Below are the code and all the weights of a small trained network. Each question names an input and a target symbol and asks about switching units off, where a switched-off unit gives its printed mean instead of its output.

import numpy as np


def w(rows, s, z=0):
    codes = np.array(rows[::2]) - 128.0
    scale = np.full(codes.shape[1], s)
    scale[-1] = z or s
    return codes * scale


def f(y):
    return np.maximum(y, 0)


def softmax(a):
    e = np.exp(a - a.max(-1, keepdims=True))
    return e / e.sum(-1, keepdims=True)


def log_softmax(a):
    a = a - a.max(-1, keepdims=True)
    return a - np.log(np.exp(a).sum(-1, keepdims=True))


def net(x, mask):
    ids = ['αδθλστω'.index(c) for c in x.split()]
    T = len(ids)
    res = E[ids] + P[:T]
    u = 0
    for l in range(2):
        r = res
        for j in range(3):
            rows = slice(2 * j, 2 * j + 2)
            q, k, v = (r @ M[l][rows].T for M in (Q, K, V))
            z = softmax(np.where(np.tri(T) > 0, q @ k.T / 2**0.5, -1e9)) @ v
            o = O[l][rows]
            res = res + np.where(mask[u + j], z, o[:, -1]) @ o[:, :-1]
        u += 3
        y = f(res @ A[l][:, :-1].T + A[l][:, -1])
        res = res + np.where(mask[u : u + 4], y, B[l][:, -1]) @ B[l][:, :-1]
        u += 4
    return log_softmax(res[-1] @ U[:, :-1].T + U[:, -1])


Q, K, V, O, A, B = {}, {}, {}, {}, {}, {}
E = w([
[160,250,192,75],'α',
[206,220,120,155],'δ',
[218,96,29,158],'θ',
[204,200,137,115],'λ',
[105,195,118,250],'σ',
[17,131,116,122],'τ',
[65,43,54,115],'ω',
],0.015)
P = w([
[82,254,90,120],'0',
[77,221,86,122],'1',
[74,203,96,119],'2',
[80,177,119,122],'3',
[97,149,143,131],'4',
[98,135,173,130],'5',
[105,97,193,139],'6',
[114,47,200,148],'7',
[126,42,187,148],'8',
[117,81,115,87],'9',
],0.0063)
Q[0] = w([
[170,232,86,192],'L0H0',
[237,118,163,157],'L0H0',
[201,116,147,180],'L0H1',
[32,102,245,144],'L0H1',
[44,125,66,77],'L0H2',
[150,78,128,10],'L0H2',
],0.011)
K[0] = w([
[107,25,231,199],'L0H0',
[97,144,160,233],'L0H0',
[203,139,176,115],'L0H1',
[23,226,178,137],'L0H1',
[202,3,143,148],'L0H2',
[216,164,163,44],'L0H2',
],0.0074)
V[0] = w([
[149,146,8,7],'L0H0',
[55,172,16,2],'L0H0',
[189,65,63,14],'L0H1',
[114,95,70,156],'L0H1',
[226,150,31,72],'L0H2',
[167,115,59,171],'L0H2',
],0.0064)
O[0] = w([
[163,122,184,149,176],'L0H0',
[171,42,167,163,254],'L0H0',
[95,167,190,201,51],'L0H1',
[158,85,255,183,157],'L0H1',
[134,25,142,164,203],'L0H2',
[133,139,214,104,184],'L0H2',
],0.0083,0.0026)
A[0] = w([
[211,255,154,140,234],'L0N0',
[38,130,54,132,99],'L0N1',
[97,84,135,212,254],'L0N2',
[133,135,185,26,206],'L0N3',
],0.0081,0.0031)
B[0] = w([
[131,2,67,124,255],'L0N0',
[101,95,61,93,155],'L0N1',
[37,195,53,121,199],'L0N2',
[71,131,141,45,161],'L0N3',
],0.0068,0.0091)
Q[1] = w([
[162,229,155,141],'L1H0',
[101,63,81,117],'L1H0',
[156,110,115,86],'L1H1',
[156,160,181,126],'L1H1',
[101,105,136,150],'L1H2',
[4,113,110,196],'L1H2',
],0.012)
K[1] = w([
[186,251,125,212],'L1H0',
[80,62,120,157],'L1H0',
[87,151,83,154],'L1H1',
[127,53,118,205],'L1H1',
[143,181,110,154],'L1H2',
[133,162,22,216],'L1H2',
],0.011)
V[1] = w([
[64,136,140,45],'L1H0',
[134,22,52,143],'L1H0',
[161,115,168,47],'L1H1',
[161,74,127,96],'L1H1',
[137,92,188,42],'L1H2',
[84,8,135,93],'L1H2',
],0.011)
O[1] = w([
[86,132,91,254,167],'L1H0',
[178,190,251,103,254],'L1H0',
[128,45,183,20,107],'L1H1',
[181,71,185,90,152],'L1H1',
[97,30,143,88,82],'L1H2',
[56,160,139,130,170],'L1H2',
],0.0082,0.013)
A[1] = w([
[251,141,85,148,78],'L1N0',
[172,103,70,79,84],'L1N1',
[66,114,222,67,254],'L1N2',
[255,32,127,184,160],'L1N3',
],0.0079,0.0049)
B[1] = w([
[28,120,192,97,199],'L1N0',
[253,207,125,101,137],'L1N1',
[169,58,109,126,253],'L1N2',
[98,56,125,75,203],'L1N3',
],0.014,0.0074)
U = w([
[203,180,123,128,218],'α',
[120,128,160,73,54],'δ',
[53,118,212,81,2],'θ',
[134,78,119,114,152],'λ',
[90,159,117,70,156],'σ',
[82,88,118,165,137],'τ',
[141,101,254,205,133],'ω',
],0.0092,0.0067)

Each question gives the input, a string of symbols that net reads in full, and the target symbol t.
The units are the heads (2 rows each of Q, K, V and O) and the neurons (one row each of A and B). Each row of codes is followed by its name. A weight is (code - 128) times the scale printed after its matrix; where a second scale follows, it is the last column's (O, A, B and U).
mask holds one flag per unit, layer by layer, with each layer's heads first. A switched-off unit (its flag False) gives its mean, the last column of its rows in O or B, instead of its output. The means were averaged over made-up inputs and are rounded, as every weight is.
A unit's drop is (log p(t) with every unit on - log p(t) with that unit switched off) / (log p(t) with every unit on - log p(t) with every unit switched off).
The circuit of an input: a set's keep is (log p(t) with only the set's units on - log p(t) with every unit switched off) / (log p(t) with every unit on - log p(t) with every unit switched off). Starting from the 12 units with the biggest drops (on a tie, the unit counted first), units are removed one at a time, each time the one whose removal leaves the highest keep (on an exact tie, the one counted first), for as long as the keep stays at least 0.8.
circuit, biggest first: the units of the circuit, biggest drop first
unit that matters most: the unit with the biggest drop
top k neurons: the k neurons with the biggest drops, biggest first
top k neurons in layer l: the k neurons of layer l with the biggest drops, biggest first
heads that matter: for each layer, one digit per head in row order, 1 if its drop is at least 0.15 and else 0, layers parted by /
drop of u: that unit's drop, to one decimal
input δ λ ω σ δ ω, target α: circuit, biggest first -> L1H2, L1N0, L0N2
input δ δ δ θ θ σ δ σ δ δ, target σ: unit that matters most -> L0H0
input α θ ω θ δ δ τ δ σ, target α: heads that matter -> 000 / 001
input δ ω δ, target θ: top 2 neurons -> L1N3, L1N0
input δ λ λ, target λ: top 4 neurons -> L0N2, L1N2, L1N3, L0N0
input δ σ σ δ, target σ: heads that matter -> 100 / 010
input δ ω α δ, target λ: heads that matter -> 100 / 001
input ω λ λ δ ω α, target λ: heads that matter -> 000 / 001
input σ θ δ τ τ σ τ λ, target τ: top 2 neurons in layer 0 -> L0N0, L0N3
input δ λ σ, target σ: top 3 neurons -> L1N0, L1N2, L0N1
input λ τ α τ δ, target τ: top 2 neurons -> L0N0, L0N1
input σ δ τ τ δ, target τ: top 2 neurons in layer 0 -> L0N0, L0N3
input ω ω ω λ θ, target ω: drop of L0H0 -> 0.1
input τ λ τ σ σ δ σ σ ω, target α: drop of L1N3 -> 0.1
input τ τ δ δ δ λ λ θ δ ω, target ω: drop of L0N0 -> -0.1
input τ λ τ α ω θ θ θ ω τ, target ω: drop of L0H2 -> 0.2
input δ θ λ δ θ α λ, target λ: unit that matters most -> L1H2
